Here is a tiny trained network, its code and every weight. The questions are about switching its units off for an input and a class, where a switched-off unit gives its printed mean instead of its output.

import numpy as np


def w(rows, s, z=0):
    codes = np.array(rows[::2]) - 128.0
    scale = np.full(codes.shape[1], s)
    scale[-1] = z or s
    return codes * scale


def f(y):
    return y / 2 * (1 + np.tanh(0.7978845608 * (y + 0.044715 * y**3)))


def log_softmax(a):
    a = a - a.max(-1, keepdims=True)
    return a - np.log(np.exp(a).sum(-1, keepdims=True))


def net(x, mask):
    res = np.array(x, float).reshape(1, 4) / 4 @ E
    y = f(res @ A[0][:, :-1].T + A[0][:, -1])
    res = res + np.where(mask, y, B[0][:, -1]) @ B[0][:, :-1]
    return log_softmax(res[-1] @ U[:, :-1].T + U[:, -1])


A, B = {}, {}
E = w([
[95,188,195,103,65,4],'x0',
[193,156,164,179,60,205],'x1',
[118,138,116,119,111,120],'x2',
[144,222,85,200,180,149],'x3',
],0.011)
A[0] = w([
[117,49,168,108,8,189,95],'neuron 0',
[119,135,202,112,139,72,193],'neuron 1',
[78,106,54,162,175,84,196],'neuron 2',
[100,80,128,71,184,183,1],'neuron 3',
[165,81,69,199,114,158,110],'neuron 4',
[64,133,57,68,185,164,133],'neuron 5',
[149,69,72,104,164,160,181],'neuron 6',
[159,110,57,175,53,215,84],'neuron 7',
[83,129,149,69,102,112,126],'neuron 8',
[148,147,56,180,124,189,116],'neuron 9',
[123,70,171,82,108,92,155],'neuron 10',
[165,205,192,188,143,43,133],'neuron 11',
[103,113,101,67,81,168,90],'neuron 12',
[178,19,106,138,208,156,200],'neuron 13',
[51,80,194,75,113,72,127],'neuron 14',
[130,119,97,102,103,120,153],'neuron 15',
[141,158,98,155,128,133,167],'neuron 16',
],0.011,0.0059)
B[0] = w([
[162,254,112,61,44,175,207],'neuron 0',
[214,61,128,156,143,115,213],'neuron 1',
[167,123,125,25,96,228,216],'neuron 2',
[193,95,68,101,82,145,162],'neuron 3',
[109,117,117,141,150,136,200],'neuron 4',
[87,214,127,101,67,115,200],'neuron 5',
[117,174,129,121,47,127,214],'neuron 6',
[77,82,130,166,185,106,224],'neuron 7',
[175,31,133,155,190,117,179],'neuron 8',
[31,127,144,179,176,106,222],'neuron 9',
[127,159,100,138,137,42,198],'neuron 10',
[187,196,112,58,104,192,231],'neuron 11',
[107,147,171,173,34,132,145],'neuron 12',
[158,164,175,97,115,141,248],'neuron 13',
[124,76,118,156,169,95,231],'neuron 14',
[162,84,73,141,162,98,141],'neuron 15',
[84,131,211,137,92,105,173],'neuron 16',
],0.0088,0.011)
U = w([
[231,119,56,68,7,107,249],'0',
[127,205,225,109,5,102,230],'1',
[99,23,163,254,219,2,22],'2',
],0.0073,0.0014)

Each question gives the input, the list of numbers given to net, and the class t.
The units are the neurons (one row each of A and B). Each row of codes is followed by its name. A weight is (code - 128) times the scale printed after its matrix; where a second scale follows, it is the last column's (A, B and U).
mask holds one flag per neuron, in row order. A switched-off neuron (its flag False) gives its mean, the last column of its row in B, instead of its output. The means were averaged over made-up inputs and are rounded, as every weight is.
A unit's drop is (log p(t) with every unit on - log p(t) with that unit switched off) / (log p(t) with every unit on - log p(t) with every unit switched off).
The circuit of an input: a set's keep is (log p(t) with only the set's units on - log p(t) with every unit switched off) / (log p(t) with every unit on - log p(t) with every unit switched off). Starting from the 12 units with the biggest drops (on a tie, the unit counted first), units are removed one at a time, each time the one whose removal leaves the highest keep (on an exact tie, the one counted first), for as long as the keep stays at least 0.8.
circuit, biggest first: the units of the circuit, biggest drop first
most important unit: the unit with the biggest drop
top k neurons: the k neurons with the biggest drops, biggest first
drop when u is switched off: that unit's drop, to one decimal
input [6,-1,-5,8], class 0: circuit, biggest first : [neuron 11; neuron 9]
input [-6,7,-4,1], class 2: circuit, biggest first : [neuron 7]
input [3,8,1,-5], class 0: circuit, biggest first : [neuron 9; neuron 16]
input [6,1,5,-4], class 0: top 2 neurons : [neuron 0; neuron 9]
input [2,-1,6,-7], class 2: top 2 neurons : [neuron 14; neuron 11]
input [-6,0,-6,3], class 1: top 2 neurons : [neuron 13; neuron 6]
input [-7,1,5,8], class 2: top 4 neurons : [neuron 9; neuron 7; neuron 0; neuron 11]
input [-6,6,-2,1], class 2: top 2 neurons : [neuron 7; neuron 9]
input [7,-8,-8,0], class 2: top 3 neurons : [neuron 14; neuron 0; neuron 8]
input [8,-3,0,0], class 2: top 2 neurons : [neuron 14; neuron 0]
input [1,-5,1,-1], class 2: top 3 neurons : [neuron 0; neuron 11; neuron 14]
input [4,-3,-8,5], class 0: drop when neuron 10 is switched off : 0.0
input [-5,-6,-8,5], class 1: drop when neuron 5 is switched off : 0.2
input [-8,-7,-1,4], class 1: most important unit : neuron 5
input [5,-6,1,2], class 0: drop when neuron 9 is switched off : 0.3
input [4,7,-7,-8], class 0: drop when neuron 16 is switched off : 0.1
